Here is a tiny trained network, its code and every weight. The questions are about switching its units off for an input and a class, where a switched-off unit gives its printed mean instead of its output.

import numpy as np


def w(rows, s, z=0):
    codes = np.array(rows[::2]) - 128.0
    scale = np.full(codes.shape[1], s)
    scale[-1] = z or s
    return codes * scale


def f(y):
    return np.maximum(y, 0)


def log_softmax(a):
    a = a - a.max(-1, keepdims=True)
    return a - np.log(np.exp(a).sum(-1, keepdims=True))


def net(x, mask):
    res = np.array(x, float).reshape(1, 8) / 4 @ E
    y = f(res @ A[0][:, :-1].T + A[0][:, -1])
    res = res + np.where(mask, y, B[0][:, -1]) @ B[0][:, :-1]
    return log_softmax(res[-1] @ U[:, :-1].T + U[:, -1])


A, B = {}, {}
E = w([
[128,127,129,127,130,126,127,129,126],'x0',
[161,57,152,173,78,98,121,60,93],'x1',
[126,127,127,131,124,132,130,129,129],'x2',
[38,76,146,157,167,123,84,118,197],'x3',
[206,76,106,166,204,132,204,148,165],'x4',
[106,171,77,168,81,12,160,150,172],'x5',
[62,115,35,96,154,139,167,35,100],'x6',
[181,82,60,75,84,142,72,153,170],'x7',
],0.011)
A[0] = w([
[183,67,85,162,203,148,219,136,175,47],'n1',
[157,175,135,71,133,110,163,145,88,95],'n2',
[147,77,158,101,168,220,135,124,89,15],'n3',
[118,143,140,138,139,121,136,124,115,5],'n4',
[165,117,97,127,132,132,112,143,131,14],'n5',
[65,101,145,127,141,127,91,115,181,61],'n6',
[166,168,62,118,107,151,191,93,70,65],'n7',
[154,105,50,117,102,146,81,136,154,71],'n8',
[163,101,112,155,155,99,181,145,154,22],'n9',
[166,81,70,90,98,124,89,143,163,39],'n10',
[135,100,170,111,135,217,69,105,72,25],'n11',
[45,193,146,76,24,129,44,103,79,47],'n12',
[141,198,121,82,155,144,136,162,129,56],'n13',
[199,142,239,155,95,107,96,225,159,6],'n14',
[119,134,107,153,71,32,159,136,153,12],'n15',
[115,171,56,169,87,8,157,152,168,49],'n16',
[161,47,153,183,73,95,115,53,93,107],'n17',
[112,174,175,192,173,130,182,103,89,58],'n18',
[117,200,102,83,183,157,123,180,162,85],'n19',
[204,173,138,106,88,125,166,140,74,4],'n20',
[84,168,175,139,130,132,146,123,102,52],'n21',
[146,91,49,113,93,164,115,117,179,84],'n22',
[57,63,147,170,191,114,90,105,237,89],'n23',
[120,136,117,94,113,127,135,155,147,16],'n24',
[178,99,116,104,107,127,78,165,160,67],'n25',
[74,179,115,87,169,154,141,181,170,82],'n26',
[121,120,153,148,155,127,173,136,112,55],'n27',
[154,79,79,93,94,158,74,151,156,88],'n28',
[81,103,25,71,156,129,183,45,102,15],'n29',
[90,169,186,188,171,125,176,107,91,25],'n30',
[123,127,64,118,143,127,118,93,124,20],'n31',
[161,57,165,171,58,91,128,56,91,107],'n32',
],0.011,0.0037)
B[0] = w([
[192,133,130,149,157,72,71,69,202,235],'n1',
[141,93,99,146,105,129,116,174,111,185],'n2',
[155,174,152,103,187,179,101,143,110,202],'n3',
[132,126,148,126,124,119,146,114,118,135],'n4',
[141,132,139,131,125,103,140,130,115,149],'n5',
[172,92,89,146,102,137,108,167,88,177],'n6',
[125,101,102,182,71,142,91,149,93,201],'n7',
[119,132,180,104,110,94,170,136,103,176],'n8',
[160,127,127,140,149,111,94,92,155,183],'n9',
[119,123,163,90,115,100,158,134,94,180],'n10',
[160,174,148,101,173,181,129,126,116,204],'n11',
[224,114,111,159,176,57,92,67,196,234],'n12',
[120,113,91,130,134,131,152,163,148,182],'n13',
[4,98,130,177,105,154,86,10,144,248],'n14',
[153,161,144,84,162,195,112,143,106,201],'n15',
[154,193,181,92,199,222,100,137,89,245],'n16',
[100,124,67,113,141,150,207,193,202,213],'n17',
[113,146,176,91,101,67,166,144,100,200],'n18',
[103,123,71,116,127,130,172,157,190,201],'n19',
[160,88,87,186,79,138,103,170,69,198],'n20',
[128,136,162,111,121,101,147,138,130,172],'n21',
[107,139,185,109,112,90,143,135,106,183],'n22',
[175,103,86,173,60,147,96,183,44,226],'n23',
[119,137,132,136,137,120,144,146,135,142],'n24',
[97,134,162,113,113,104,150,122,102,178],'n25',
[113,103,88,123,127,139,178,161,181,194],'n26',
[142,127,151,104,128,103,138,106,123,159],'n27',
[114,154,162,90,115,84,162,139,87,185],'n28',
[28,117,141,159,112,149,79,54,126,222],'n29',
[123,126,190,73,89,85,161,155,86,198],'n30',
[101,128,142,132,125,132,125,103,127,159],'n31',
[108,117,72,115,148,140,176,170,189,212],'n32',
],0.011,0.014)
U = w([
[166,192,163,89,184,245,97,126,112,13],'0',
[31,113,136,164,93,159,84,50,135,253],'1',
[227,126,127,146,152,47,84,80,193,153],'2',
[122,140,189,77,83,51,171,141,93,85],'3',
[180,86,83,182,51,162,85,174,71,68],'4',
[105,123,69,112,133,158,192,170,211,181],'5',
],0.012,0.0019)

Each question gives the input, the list of numbers given to net, and the class t.
The units are the neurons (one row each of A and B). Each row of codes is followed by its name. A weight is (code - 128) times the scale printed after its matrix; where a second scale follows, it is the last column's (A, B and U).
mask holds one flag per neuron, in row order. A switched-off neuron (its flag False) gives its mean, the last column of its row in B, instead of its output. The means were averaged over made-up inputs and are rounded, as every weight is.
A unit's drop is (log p(t) with every unit on - log p(t) with that unit switched off) / (log p(t) with every unit on - log p(t) with every unit switched off).
The circuit of an input: a set's keep is (log p(t) with only the set's units on - log p(t) with every unit switched off) / (log p(t) with every unit on - log p(t) with every unit switched off). Starting from the 12 units with the biggest drops (on a tie, the unit counted first), units are removed one at a time, each time the one whose removal leaves the highest keep (on an exact tie, the one counted first), for as long as the keep stays at least 0.8.
units of the circuit, in order: the units of the circuit, biggest drop first
most important unit: the unit with the biggest drop
top k neurons: the k neurons with the biggest drops, biggest first
drop when u is switched off: that unit's drop, to one decimal
input [-7,-2,3,5,-6,2,-6,7], class 3: most important unit => n28
input [7,2,-4,7,6,6,-6,7], class 3: units of the circuit, in order => [n10, n25]
input [-8,-3,-5,2,-5,1,-3,7], class 3: top 2 neurons => [n1, n28]
input [-3,-2,-1,2,-5,8,-7,-7], class 0: top 2 neurons => [n16, n15]
input [6,-6,-6,-6,1,-5,-3,2], class 4: top 2 neurons => [n20, n16]
input [0,8,-2,7,-4,-1,-5,4], class 5: top 4 neurons => [n17, n32, n20, n7]
input [-6,-3,3,-3,8,7,-8,0], class 1: top 2 neurons => [n14, n12]
input [7,7,2,1,6,-6,6,-1], class 5: top 2 neurons => [n17, n16]
input [-4,3,-8,4,-1,4,3,3], class 0: top 3 neurons => [n16, n14, n20]
input [3,-1,3,7,0,7,5,8], class 3: top 4 neurons => [n22, n8, n10, n28]
input [-1,-3,8,4,-3,-1,1,-3], class 4: units of the circuit, in order => [n23, n6]
input [0,-2,5,2,5,-3,4,-6], class 3: top 2 neurons => [n12, n30]
input [3,6,8,-2,-4,8,-8,7], class 0: top 3 neurons => [n16, n15, n29]
input [-2,-7,-4,-7,-3,-4,5,-6], class 4: top neuron => [n7]
input [0,-7,1,1,4,-2,-5,6], class 5: top 2 neurons => [n19, n26]
input [-8,3,4,-2,5,1,-3,-6], class 3: top 2 neurons => [n12, n18]
input [6,-1,0,2,5,3,2,1], class 2: top 2 neurons => [n1, n14]
input [3,4,7,0,-6,8,-5,-2], class 0: drop when n16 is switched off => 0.8
input [0,-8,4,4,0,-5,-1,2], class 5: drop when n19 is switched off => 0.1
input [-7,6,-4,8,6,4,1,-4], class 4: drop when n23 is switched off => 2.4
input [4,-2,2,4,8,6,7,7], class 2: units of the circuit, in order => [n1]
input [0,0,3,3,-3,7,0,-5], class 0: drop when n16 is switched off => 0.6
